[[151 155 106  99 152]
 [114 105 123 146 132]
 [136 120 106 125 145]
 [110 107 152 149 110]
 [105 103 143 154 116]]
|
[[155 106]
 [105 123]]

[[148 151 108 106]
 [120 135 147 130]
 [135 115 109 137]]
|
[[151 108]
 [135 147]]

[[146 137 145 145 133]
 [116 115 108 121 123]
 [127 117 110 130 129]
 [116 113 106 122 122]]
|
[[137 145]
 [115 108]]

[[108 126 106]
 [138 117 127]
 [129 137 140]
 [150 115 135]
 [104 151 120]]
|
[[126 106]
 [117 127]]

[[134 121 140]
 [135 128 106]]
|
[[121 140]
 [128 106]]

[[124 106 132]
 [116 113 126]
 [107 133 122]
 [121 132 126]]
|
[[106 132]
 [113 126]]
---
[[147 113 121]
 [156  99 130]
 [151 109 121]
 [126 123 146]
 [116 144 117]
 [106 150 127]
 [146 114 121]
 [124 138 113]
 [131 119 145]
 [123 139 114]
 [103 152 127]
 [148 112 121]]
|
[[121 147 113]
 [130 156  99]
 [121 151 109]
 [146 126 123]
 [117 116 144]
 [127 106 150]
 [121 146 114]
 [113 124 138]
 [145 131 119]
 [114 123 139]
 [127 103 152]
 [121 148 112]]

[[120 121 134 134 146]
 [135 138 122 119 106]
 [117 144 141 112 124]
 [121 120 134 135 148]]
|
[[146 120 121 134 134]
 [106 135 138 122 119]
 [124 117 144 141 112]
 [148 121 120 134 135]]

[[132 111 129 113 125 144 118 119 155]
 [128 105 141 132 121 125 106 143 145]
 [133 135 117 147 125 133 109 155 136]
 [136 151 102 136 130 146 126 135 132]
 [127 152 117 130 135 126 148 119 106]
 [133 126 123 144 123 132 105 154 142]]
|
[[155 132 111 129 113 125 144 118 119]
 [145 128 105 141 132 121 125 106 143]
 [136 133 135 117 147 125 133 109 155]
 [132 136 151 102 136 130 146 126 135]
 [106 127 152 117 130 135 126 148 119]
 [142 133 126 123 144 123 132 105 154]]

[[117 139 124 139 131 132 129 126 121 119 124]
 [135 124 140 147 109 148 158 119 123 127 133]
 [125 134 122 112 110 139 131 139 125 135 125]
 [132 127 129 127 133 125 121 115 134 128 136]
 [129 131 126 120 114 131 118 116 120 128 146]
 [127 127 131 139 130 127 125 121 127 121 114]
 [123 137 111 123 105 116 127 141 131 142 136]
 [123 113 128 112 126 136 122 133 143 119 131]]
|
[[124 117 139 124 139 131 132 129 126 121 119]
 [133 135 124 140 147 109 148 158 119 123 127]
 [125 125 134 122 112 110 139 131 139 125 135]
 [136 132 127 129 127 133 125 121 115 134 128]
 [146 129 131 126 120 114 131 118 116 120 128]
 [114 127 127 131 139 130 127 125 121 127 121]
 [136 123 137 111 123 105 116 127 141 131 142]
 [131 123 113 128 112 126 136 122 133 143 119]]

[[128 124 122 133 108 116 137 136 108]
 [128 124 122 133 108 116 137 136 107]
 [119 133 127 125 107 122 117 106 102]
 [112 133 129 144 121 125 129 124 117]
 [132 154 119 117 107 133 116 138 130]
 [138 115 126 135 139 122 132 135 133]]
|
[[108 128 124 122 133 108 116 137 136]
 [107 128 124 122 133 108 116 137 136]
 [102 119 133 127 125 107 122 117 106]
 [117 112 133 129 144 121 125 129 124]
 [130 132 154 119 117 107 133 116 138]
 [133 138 115 126 135 139 122 132 135]]

[[135 124 116 122 130 135 129 117 121 144 125 139 136 119 117]
 [152 132 138 133 155 116 117 123 104 135 115 141 114 123 123]
 [144 139 122 140 144 137 111 126 125 130 109 143 139 100 113]
 [128 111 135 108 128 115 139 122 119 140 136 128 114 140 135]
 [134 114 126 113 122 133 128 119 139 143 125 141 133 125 125]
 [129 122 151 121 120 122 120 136 146 121 117 134 121 132 135]]
|
[[117 135 124 116 122 130 135 129 117 121 144 125 139 136 119]
 [123 152 132 138 133 155 116 117 123 104 135 115 141 114 123]
 [113 144 139 122 140 144 137 111 126 125 130 109 143 139 100]
 [135 128 111 135 108 128 115 139 122 119 140 136 128 114 140]
 [125 134 114 126 113 122 133 128 119 139 143 125 141 133 125]
 [135 129 122 151 121 120 122 120 136 146 121 117 134 121 132]]
